Here is a tiny trained network, its code and every weight. The questions are about switching its units off for an input and a class, where a switched-off unit gives its printed mean instead of its output.

import numpy as np


def w(rows, s, z=0):
    codes = np.array(rows[::2]) - 128.0
    scale = np.full(codes.shape[1], s)
    scale[-1] = z or s
    return codes * scale


def norm(h):
    return h / np.sqrt((h * h).mean(-1, keepdims=True) + 1e-5)


def f(y):
    return y / 2 * (1 + np.tanh(0.7978845608 * (y + 0.044715 * y**3)))


def log_softmax(a):
    a = a - a.max(-1, keepdims=True)
    return a - np.log(np.exp(a).sum(-1, keepdims=True))


def net(x, mask):
    res = np.array(x, float).reshape(1, 6) / 4 @ E
    u = 0
    for l in range(4):
        y = f(norm(res) @ A[l][:, :-1].T + A[l][:, -1])
        res = res + np.where(mask[u : u + 10], y, B[l][:, -1]) @ B[l][:, :-1]
        u += 10
    return log_softmax(norm(res)[-1] @ U[:, :-1].T + U[:, -1])


A, B = {}, {}
E = w([
[26,15,69],'x0',
[125,127,130],'x1',
[89,94,254],'x2',
[127,125,129],'x3',
[55,200,120],'x4',
[125,127,127],'x5',
],0.0044)
A[0] = w([
[181,93,92,86],'L0N0',
[128,131,114,60],'L0N1',
[114,130,129,78],'L0N2',
[196,28,189,101],'L0N3',
[178,46,134,120],'L0N4',
[76,172,135,90],'L0N5',
[4,41,75,247],'L0N6',
[95,111,174,41],'L0N7',
[107,139,187,54],'L0N8',
[3,201,168,252],'L0N9',
],0.0051,0.0031)
B[0] = w([
[103,110,175,125],'L0N0',
[88,145,90,106],'L0N1',
[104,143,115,111],'L0N2',
[211,109,129,154],'L0N3',
[165,119,149,143],'L0N4',
[137,117,109,122],'L0N5',
[254,227,187,253],'L0N6',
[56,164,148,109],'L0N7',
[33,94,152,113],'L0N8',
[208,71,188,222],'L0N9',
],0.0033,0.0039)
A[1] = w([
[187,116,160,196],'L1N0',
[4,204,167,149],'L1N1',
[33,11,62,246],'L1N2',
[133,122,152,2],'L1N3',
[107,156,163,88],'L1N4',
[140,133,170,20],'L1N5',
[28,41,72,92],'L1N6',
[3,230,111,209],'L1N7',
[26,15,101,170],'L1N8',
[155,188,2,215],'L1N9',
],0.0065,0.0025)
B[1] = w([
[77,128,130,220],'L1N0',
[166,53,117,144],'L1N1',
[187,215,199,167],'L1N2',
[130,149,90,102],'L1N3',
[120,114,95,123],'L1N4',
[103,149,74,118],'L1N5',
[148,228,120,122],'L1N6',
[253,31,124,161],'L1N7',
[164,232,144,145],'L1N8',
[76,91,180,255],'L1N9',
],0.007,0.0036)
A[2] = w([
[164,110,157,103],'L2N0',
[124,167,2,145],'L2N1',
[139,29,140,210],'L2N2',
[103,87,147,3],'L2N3',
[99,155,79,53],'L2N4',
[155,98,174,123],'L2N5',
[68,77,125,101],'L2N6',
[159,120,24,237],'L2N7',
[106,180,140,79],'L2N8',
[135,157,23,136],'L2N9',
],0.0082,0.0021)
B[2] = w([
[114,133,102,187],'L2N0',
[160,99,191,121],'L2N1',
[88,135,120,255],'L2N2',
[149,149,138,123],'L2N3',
[198,81,174,92],'L2N4',
[95,109,80,217],'L2N5',
[138,138,163,129],'L2N6',
[109,86,253,149],'L2N7',
[145,130,103,120],'L2N8',
[151,97,192,117],'L2N9',
],0.0073,0.004)
A[3] = w([
[177,137,143,135],'L3N0',
[116,22,140,189],'L3N1',
[161,35,139,134],'L3N2',
[217,104,93,157],'L3N3',
[125,150,148,96],'L3N4',
[220,14,121,100],'L3N5',
[37,222,9,208],'L3N6',
[189,254,233,147],'L3N7',
[144,126,145,100],'L3N8',
[143,149,113,5],'L3N9',
],0.0052,0.0034)
B[3] = w([
[83,126,116,137],'L3N0',
[117,172,38,233],'L3N1',
[163,91,64,164],'L3N2',
[76,113,128,138],'L3N3',
[158,101,102,118],'L3N4',
[129,88,90,145],'L3N5',
[24,156,84,217],'L3N6',
[98,145,3,254],'L3N7',
[107,123,143,117],'L3N8',
[166,104,218,81],'L3N9',
],0.0045,0.003)
U = w([
[125,116,112,172],'0',
[205,245,108,133],'1',
[112,97,112,151],'2',
[111,101,114,145],'3',
[144,88,237,138],'4',
[167,22,37,87],'5',
[138,142,166,21],'6',
[185,149,191,1],'7',
],0.013,0.02)

Each question gives the input, the list of numbers given to net, and the class t.
The units are the neurons (one row each of A and B). Each row of codes is followed by its name. A weight is (code - 128) times the scale printed after its matrix; where a second scale follows, it is the last column's (A, B and U).
mask holds one flag per neuron, layer by layer. A switched-off neuron (its flag False) gives its mean, the last column of its row in B, instead of its output. The means were averaged over made-up inputs and are rounded, as every weight is.
A unit's drop is (log p(t) with every unit on - log p(t) with that unit switched off) / (log p(t) with every unit on - log p(t) with every unit switched off).
The circuit of an input: a set's keep is (log p(t) with only the set's units on - log p(t) with every unit switched off) / (log p(t) with every unit on - log p(t) with every unit switched off). Starting from the 12 units with the biggest drops (on a tie, the unit counted first), units are removed one at a time, each time the one whose removal leaves the highest keep (on an exact tie, the one counted first), for as long as the keep stays at least 0.8.
units of the circuit, in order: the units of the circuit, biggest drop first
most important unit: the unit with the biggest drop
k most important neurons: the k neurons with the biggest drops, biggest first
k most important neurons of layer l: the k neurons of layer l with the biggest drops, biggest first
drop when u is switched off: that unit's drop, to one decimal
input [8,-7,-2,-6,8,8], class 1: units of the circuit, in order -> L1N2, L1N8
input [7,1,4,1,7,-6], class 1: most important neuron of layer 3 -> L3N6
input [-3,-2,-1,-3,7,1], class 5: 2 most important neurons -> L1N7, L0N6
input [6,-4,-4,1,1,6], class 1: 2 most important neurons -> L1N2, L1N6
input [-6,-3,-2,-7,1,-7], class 2: units of the circuit, in order -> L0N6, L1N2, L3N7
input [-4,-1,4,-2,0,-6], class 2: 2 most important neurons -> L0N6, L1N2
input [-6,2,-5,8,0,7], class 3: units of the circuit, in order -> L0N6, L1N9, L1N2, L3N6
input [6,1,8,-3,7,-1], class 4: 2 most important neurons -> L0N9, L0N6
input [2,1,5,3,-6,5], class 5: units of the circuit, in order -> L1N9, L2N7
input [8,7,-8,1,-1,-7], class 1: 4 most important neurons -> L1N2, L1N8, L1N6, L3N7
input [8,-3,7,0,-2,-7], class 1: 2 most important neurons -> L1N8, L1N2
input [0,-5,-7,-4,-3,-4], class 4: 2 most important neurons -> L2N7, L1N7
input [1,-4,-6,5,7,-2], class 5: 2 most important neurons -> L1N7, L1N9
input [2,2,-4,-4,7,3], class 5: most important unit -> L1N7
input [-6,5,-5,7,-4,1], class 3: 3 most important neurons -> L0N6, L3N7, L1N9
input [0,-3,-8,6,-8,6], class 4: 4 most important neurons -> L2N7, L1N7, L0N9, L3N7
input [-5,4,-4,5,6,8], class 2: 2 most important neurons -> L0N6, L1N9
input [-2,0,5,-2,-6,1], class 5: 3 most important neurons -> L0N3, L1N9, L2N7
input [-5,7,-3,-2,5,-2], class 0: 2 most important neurons -> L0N6, L1N9
input [0,3,5,-7,-8,-6], class 5: most important unit -> L1N9
input [7,-4,-5,-1,2,-1], class 1: 3 most important neurons -> L1N2, L1N6, L1N8
input [-3,-7,0,-6,5,-8], class 2: 2 most important neurons of layer 0 -> L0N9, L0N6
input [3,-1,-7,1,5,-6], class 4: drop when L3N7 is switched off -> 0.2
input [-3,-8,-3,5,-2,8], class 0: drop when L1N9 is switched off -> 1.3
input [-4,-5,-3,2,3,8], class 2: drop when L0N6 is switched off -> 0.3
input [-3,-3,-1,-5,-8,1], class 5: drop when L1N9 is switched off -> 0.2
input [-3,4,1,6,1,1], class 3: units of the circuit, in order -> L0N6
